Below are the code and all the weights of a small trained network. Each question names an input and a class and asks about switching units off, where a switched-off unit gives its printed mean instead of its output.

import numpy as np


def w(rows, s, z=0):
    codes = np.array(rows[::2]) - 128.0
    scale = np.full(codes.shape[1], s)
    scale[-1] = z or s
    return codes * scale


def f(y):
    return np.maximum(y, 0)


def log_softmax(a):
    a = a - a.max(-1, keepdims=True)
    return a - np.log(np.exp(a).sum(-1, keepdims=True))


def net(x, mask):
    res = np.array(x, float).reshape(1, 4) / 4 @ E
    y = f(res @ A[0][:, :-1].T + A[0][:, -1])
    res = res + np.where(mask, y, B[0][:, -1]) @ B[0][:, :-1]
    return log_softmax(res[-1] @ U[:, :-1].T + U[:, -1])


A, B = {}, {}
E = w([
[95,47,228,74],'x0',
[37,188,151,204],'x1',
[197,125,210,202],'x2',
[1,25,62,134],'x3',
],0.0094)
A[0] = w([
[87,85,148,136,128],'N1',
[122,147,83,103,129],'N2',
[163,149,160,153,104],'N3',
[211,104,56,163,4],'N4',
[118,104,110,115,10],'N5',
[91,156,79,144,91],'N6',
[67,159,85,180,129],'N7',
[147,211,236,155,50],'N8',
[97,58,161,193,55],'N9',
[202,115,63,158,182],'N10',
[94,114,109,15,74],'N11',
[6,174,62,109,77],'N12',
],0.019,0.003)
B[0] = w([
[233,129,108,104,182],'N1',
[86,156,103,90,167],'N2',
[115,143,176,149,174],'N3',
[172,205,101,120,177],'N4',
[120,71,135,136,150],'N5',
[90,139,123,169,180],'N6',
[128,103,95,213,204],'N7',
[40,114,243,122,231],'N8',
[250,94,133,147,185],'N9',
[178,207,109,107,185],'N10',
[53,73,106,34,203],'N11',
[94,120,39,211,249],'N12',
],0.028,0.019)
U = w([
[164,141,142,158,2],'0',
[101,130,225,111,194],'1',
[93,53,81,2,189],'2',
[98,93,50,181,129],'3',
[214,49,135,85,163],'4',
[156,205,101,56,70],'5',
],0.008,0.0052)

Each question gives the input, the list of numbers given to net, and the class t.
The units are the neurons (one row each of A and B). Each row of codes is followed by its name. A weight is (code - 128) times the scale printed after its matrix; where a second scale follows, it is the last column's (A, B and U).
mask holds one flag per neuron, in row order. A switched-off neuron (its flag False) gives its mean, the last column of its row in B, instead of its output. The means were averaged over made-up inputs and are rounded, as every weight is.
A unit's drop is (log p(t) with every unit on - log p(t) with that unit switched off) / (log p(t) with every unit on - log p(t) with every unit switched off).
The circuit of an input: a set's keep is (log p(t) with only the set's units on - log p(t) with every unit switched off) / (log p(t) with every unit on - log p(t) with every unit switched off). Starting from all 12 units, units are removed one at a time, each time the one whose removal leaves the highest keep (on an exact tie, the one counted first), for as long as the keep stays at least 0.8.
units of the circuit, in order: the units of the circuit, biggest drop first
k most important neurons: the k neurons with the biggest drops, biggest first
drop of u: that unit's drop, to one decimal
input [5,-1,-2,-4], class 1: units of the circuit, in order -> N12
input [-8,4,8,2], class 0: units of the circuit, in order -> N12, N11
input [-6,-2,6,6], class 5: units of the circuit, in order -> N12, N10
input [-6,-3,6,-2], class 5: 2 most important neurons -> N10, N4
input [7,-2,1,-1], class 4: units of the circuit, in order -> N8, N12
input [-4,-3,0,-8], class 1: 2 most important neurons -> N8, N3
input [-4,3,8,5], class 0: units of the circuit, in order -> N12, N11
input [-7,-3,-5,-1], class 5: 2 most important neurons -> N10, N4
input [-2,-2,-3,-1], class 5: 2 most important neurons -> N12, N8
input [-8,1,8,1], class 0: 2 most important neurons -> N11, N7
input [1,-8,-5,-6], class 2: 2 most important neurons -> N11, N1
input [4,2,-4,0], class 2: 2 most important neurons -> N11, N7
input [8,-6,1,0], class 2: drop of N11 -> 0.9
input [5,-2,-3,5], class 2: units of the circuit, in order -> N11
input [-8,2,-6,-8], class 5: drop of N10 -> 0.2
input [1,-7,5,-6], class 1: drop of N8 -> 0.8
